Below are the code and all the weights of a small trained network. Each question names an input and a target symbol and asks about switching units off, where a switched-off unit gives its printed mean instead of its output.

import numpy as np


def w(rows, s, z=0):
    codes = np.array(rows[::2]) - 128.0
    scale = np.full(codes.shape[1], s)
    scale[-1] = z or s
    return codes * scale


def norm(h):
    return h / np.sqrt((h * h).mean(-1, keepdims=True) + 1e-5)


def f(y):
    return np.maximum(y, 0)


def softmax(a):
    e = np.exp(a - a.max(-1, keepdims=True))
    return e / e.sum(-1, keepdims=True)


def log_softmax(a):
    a = a - a.max(-1, keepdims=True)
    return a - np.log(np.exp(a).sum(-1, keepdims=True))


def net(x, mask):
    ids = ['αδεζθξστφψω'.index(c) for c in x.split()]
    T = len(ids)
    res = E[ids] + P[:T]
    q, k, v = (norm(res) @ M[0].T for M in (Q, K, V))
    z = softmax(np.where(np.tri(T) > 0, q @ k.T / 3**0.5, -1e9)) @ v
    res = res + np.where(mask[0], z, O[0][:, -1]) @ O[0][:, :-1]
    y = f(norm(res) @ A[0][:, :-1].T + A[0][:, -1])
    res = res + np.where(mask[1:9], y, B[0][:, -1]) @ B[0][:, :-1]
    return log_softmax(norm(res)[-1] @ U[:, :-1].T + U[:, -1])


Q, K, V, O, A, B = {}, {}, {}, {}, {}, {}
E = w([
[165,132,167,95,95],'α',
[175,116,107,79,131],'δ',
[44,50,45,188,98],'ε',
[204,195,131,157,97],'ζ',
[134,183,143,66,136],'θ',
[92,77,157,69,127],'ξ',
[160,126,124,4,152],'σ',
[94,121,108,55,167],'τ',
[115,220,121,96,112],'φ',
[137,150,164,58,101],'ψ',
[101,78,148,195,58],'ω',
],0.023)
P = w([
[107,179,178,125,253],'0',
[114,178,174,126,216],'1',
[106,166,153,103,154],'2',
[126,173,145,92,127],'3',
[123,180,145,98,99],'4',
[146,175,152,89,81],'5',
[133,167,121,93,68],'6',
],0.0059)
Q[0] = w([
[135,128,90,225,135],'head 0',
[91,69,114,214,234],'head 0',
[58,58,179,228,248],'head 0',
],0.013)
K[0] = w([
[111,148,77,131,245],'head 0',
[80,92,97,101,244],'head 0',
[62,93,62,78,247],'head 0',
],0.011)
V[0] = w([
[58,187,35,174,110],'head 0',
[211,97,156,254,171],'head 0',
[136,68,216,189,56],'head 0',
],0.0088)
O[0] = w([
[200,156,119,176,201,138],'head 0',
[141,144,56,58,19,3],'head 0',
[2,193,64,144,141,158],'head 0',
],0.0075,0.004)
A[0] = w([
[103,17,250,238,112,184],'neuron 0',
[194,179,2,90,134,60],'neuron 1',
[164,133,152,133,224,2],'neuron 2',
[171,255,137,151,56,88],'neuron 3',
[161,178,216,71,40,86],'neuron 4',
[192,107,163,98,152,9],'neuron 5',
[31,70,168,14,1,96],'neuron 6',
[209,31,192,207,41,246],'neuron 7',
],0.0092,0.0061)
B[0] = w([
[105,139,58,219,75,254],'neuron 0',
[119,199,120,99,195,170],'neuron 1',
[51,132,123,134,78,162],'neuron 2',
[163,33,125,110,200,211],'neuron 3',
[168,117,110,184,62,189],'neuron 4',
[121,98,117,74,74,146],'neuron 5',
[153,88,116,249,130,226],'neuron 6',
[36,171,69,120,66,240],'neuron 7',
],0.013,0.007)
U = w([
[96,70,125,230,113,173],'α',
[84,98,98,76,15,113],'δ',
[89,152,152,126,92,55],'ε',
[217,98,47,95,134,37],'ζ',
[90,207,231,82,45,45],'θ',
[115,126,147,114,130,3],'ξ',
[124,52,154,5,113,175],'σ',
[22,43,179,85,180,89],'τ',
[144,164,211,178,222,126],'φ',
[115,123,138,101,128,24],'ψ',
[52,221,77,70,210,18],'ω',
],0.011,0.0051)

Each question gives the input, a string of symbols that net reads in full, and the target symbol t.
The units are the heads (3 rows each of Q, K, V and O) and the neurons (one row each of A and B). Each row of codes is followed by its name. A weight is (code - 128) times the scale printed after its matrix; where a second scale follows, it is the last column's (O, A, B and U).
mask holds one flag per unit, heads first, then neurons. A switched-off unit (its flag False) gives its mean, the last column of its rows in O or B, instead of its output. The means were averaged over made-up inputs and are rounded, as every weight is.
A unit's drop is (log p(t) with every unit on - log p(t) with that unit switched off) / (log p(t) with every unit on - log p(t) with every unit switched off).
The circuit of an input: a set's keep is (log p(t) with only the set's units on - log p(t) with every unit switched off) / (log p(t) with every unit on - log p(t) with every unit switched off). Starting from all 9 units, units are removed one at a time, each time the one whose removal leaves the highest keep (on an exact tie, the one counted first), for as long as the keep stays at least 0.8.
units of the circuit, in order: the units of the circuit, biggest drop first
most important unit: the unit with the biggest drop
k most important neurons: the k neurons with the biggest drops, biggest first
drop of u: that unit's drop, to one decimal
input τ φ φ ε ω θ, target ω: most important unit -> head 0
input ω ω ε φ θ, target ω: units of the circuit, in order -> (head 0; neuron 0; neuron 7; neuron 1)
input φ θ φ ω ζ φ, target ζ: units of the circuit, in order -> (neuron 3; neuron 7; head 0)
input θ ε θ, target θ: units of the circuit, in order -> (head 0; neuron 6; neuron 3)
input θ φ ω θ α α σ, target α: units of the circuit, in order -> (neuron 6; head 0)
input ω σ φ ψ, target α: 3 most important neurons -> (neuron 6; neuron 7; neuron 3)
input ζ ζ ε τ σ φ, target ζ: units of the circuit, in order -> (neuron 3; head 0; neuron 7)
input θ ξ τ, target τ: 2 most important neurons -> (neuron 0; neuron 7)
input φ φ α φ σ φ φ, target α: units of the circuit, in order -> (head 0; neuron 6; neuron 7; neuron 3)
input φ τ θ, target θ: units of the circuit, in order -> (head 0; neuron 6; neuron 2; neuron 5)
input σ ω σ α ω ζ, target ζ: units of the circuit, in order -> (neuron 3; neuron 0; head 0)
input δ φ φ δ, target δ: 2 most important neurons -> (neuron 7; neuron 6)
input σ φ ω τ, target ω: 2 most important neurons -> (neuron 0; neuron 7)
input τ φ φ ζ ψ σ σ, target ζ: most important unit -> neuron 6
input ω φ φ ζ, target ζ: drop of neuron 2 -> 0.0
input ω ω φ ζ σ σ θ, target ζ: drop of neuron 0 -> 0.2
input ψ σ φ σ φ σ σ, target σ: drop of neuron 5 -> 0.1
